[[124 129 131 110]
 [125 129 130 115]
 [132 127 127 128]
 [122 130 132 104]]
Counting starts at 0.
The entry in row 0 and column 1 is 129
What is the top-left entry? 124
What is the minimum? 104
What is the entry in row 2 and column 2? 127
What is the entry in row 2 and column 1? 127
What is the bottom-left entry? 122
The entry in row 1 and column 0: 125

Read these off the table that follows.
1) Find the fifth entry in reading order.
2) Find the last entry, reading row by row.
3) Find the bottom-left entry.
4) Find the second smallest entry.
5) Find the largest entry in the last column.
6) Find the top-left entry.
7) Find the last entry of the smallest entry's row.
8) Find the top entry of the column that holds the smallest entry.
[[129 130 132 142 126 130 122 132 126 132 129 130 125 129 125]
 [126 129 122 122 117 126 147 126 134 125 130 112 127 125 132]
 [123 134 134 129 127 129 122 130 126 132 133 120 127 128 128]
 [132 125 125 135 126 128 132 129 129 127 125 133 127 129 127]
 [124 135 133 135 120 130 128 131 128 132 134 115 125 127 128]
 [128 130 122 133 112 128 148 129 134 127 130 113 124 125 130]
 [123 137 134 138 116 130 130 132 128 134 136 110 124 126 128]
 [134 124 123 138 125 129 134 129 129 127 124 136 126 129 127]
 [122 132 128 120 123 127 134 127 130 128 133 114 129 126 131]
 [124 135 137 139 125 131 118 133 125 135 134 121 125 128 125]
 [131 132 132 154 117 132 128 135 127 134 131 125 121 129 124]
 [122 133 134 124 130 128 120 129 126 131 133 121 129 127 128]
 [122 130 133 108 141 126 114 125 125 127 130 128 134 128 130]
 [125 133 137 133 132 130 113 131 124 133 131 129 128 129 126]]
1) 126
2) 126
3) 125
4) 110
5) 132
6) 129
7) 130
8) 142

Questions about the array below. Indices start at 0.
1) What is the entry in row 0 and column 2?
2) What is the entry at row 1, column 0?
3) What is the entry in the top-right corner?
4) What is the entry just left of the smallest entry?
5) What is the entry in row 0 and column 0?
6) What is the entry at row 2, column 0?
7) What is the entry in the bottom-right corner?
8) What is the entry directly above 116?
array([[112, 136, 142, 150, 139, 109, 125, 122],
       [112, 134, 143, 144, 140, 111, 134, 126],
       [127, 128, 129, 128, 129, 127, 129, 128],
       [113, 134, 143, 141, 140, 112, 139, 126],
       [128, 129, 132, 133, 133, 130, 126, 123],
       [112, 133, 144, 141, 141, 112, 139, 127],
       [128, 129, 134, 136, 137, 131, 125, 120],
       [114, 131, 142, 133, 141, 116, 147, 129],
       [122, 129, 134, 130, 133, 123, 136, 128],
       [128, 129, 132, 133, 135, 130, 125, 123],
       [129, 131, 141, 144, 149, 134, 120, 113],
       [117, 131, 139, 132, 138, 118, 143, 129],
       [128, 128, 130, 130, 131, 129, 127, 126],
       [128, 129, 129, 129, 130, 129, 127, 126],
       [113, 133, 143, 141, 140, 112, 138, 126]])
1) 142
2) 112
3) 122
4) 139
5) 112
6) 127
7) 126
8) 131

Questions about the array below.
1) The entry in the bottom-left corner?
2) The entry in the top-left corner?
3) The first entry on the diagonal from the top-right corner?
4) The maximum?
5) The largest entry in the last row?
6) The entry directly above the smallest entry?
7) The entry just right of the largest entry?
8) The last entry, reading row by row?
[[131 132 128 128 126 128 122 126 129 130 130]
 [124 132 128 134 132 131 105 125 130 129 133]
 [131 137 128 132 128 129 106 124 131 131 134]
 [123 126 128 131 132 131 121 129 129 127 127]
 [129 134 129 133 129 133 102 126 136 130 129]
 [125 128 128 129 130 128 126 128 127 128 130]
 [130 129 129 130 127 132 118 128 134 129 125]
 [123 127 127 130 132 128 124 127 125 127 131]]
1) 123
2) 131
3) 130
4) 137
5) 132
6) 121
7) 128
8) 131

[[147 118 138 128 116 122 137 120 144 142 148 123]
 [127 117 128 125 128 151 114 125 133 125 120 145]
 [131 133 115 116 139 146 115 115 135 123 111 139]
 [132 135 112 116 137 142 115 119 133 121 112 141]
 [135 124 129 128 128 125 136 112 128 138 146 122]
 [124 115 129 124 127 150 113 129 136 129 119 145]
 [134 120 129 124 129 122 140 111 133 136 147 122]
 [129 116 126 126 127 149 108 127 131 126 121 145]
 [131 115 129 122 132 150 111 127 132 132 118 143]
 [143 118 132 125 114 118 143 123 138 140 144 118]
 [149 116 133 126 115 120 136 117 136 133 145 117]
 [135 121 129 127 127 121 134 110 132 141 149 121]
 [132 121 128 127 128 124 139 107 129 140 147 124]]
Counting starts at 0.
Read off the entry in row 0 and column 1.
A: 118
The bottom entry of the column that holds the smallest entry -> 107
The entry in the bottom-left corner is 132
Read off the entry directly below the largest entry.
A: 146
The entry in row 0 and column 2 is 138
The entry in the top-right corner: 123
The entry in the top-left corner: 147
Read off the entry just right of the largest entry.
A: 114
The entry at row 2, column 0 is 131
The top entry of the column that holds the largest entry -> 122
The entry at row 1, column 0 -> 127
The entry in the bottom-right corner: 124
The top entry of the column that holds the smallest entry is 120
The entry just right of the smallest entry is 129
The entry in row 2 and column 1: 133
The entry at row 1, column 2 -> 128
The entry in row 2 and column 2 -> 115
The bottom entry of the column that holds the largest entry: 124
Read off the largest entry.
A: 151
The entry just left of the largest entry is 128

[[138 144 132 145 135 122]
 [130 143 128 135 145 144]
 [124 157 124 131 126 123]
 [132 133 126 130 147 111]
 [129 131 127 147 110  99]
 [128 134 126 116 128 141]
 [116 134 125 143 131 124]
 [127 129 128 125 128 148]
 [125 140 134 120 123 134]
 [125 126 125 127 133 141]
 [129 131 125 130 138 115]]
Rows and columns are numbered from 0.
The smallest entry -> 99
Give the entry in row 2 and column 0.
Answer: 124
The entry in row 0 and column 0: 138
Give the entry just right of 120.
Answer: 123
Give the entry at row 0, column 2.
Answer: 132
Give the maximum.
Answer: 157
The bottom entry of the column that holds the largest entry -> 131
The entry in the top-right corner -> 122
The bottom entry of the column that holds the smallest entry: 115
The entry directly above the largest entry is 143
Give the entry in row 0 and column 1.
Answer: 144
The entry in row 1 and column 0 is 130
Give the entry at row 1, column 2.
Answer: 128
The entry just right of the largest entry: 124
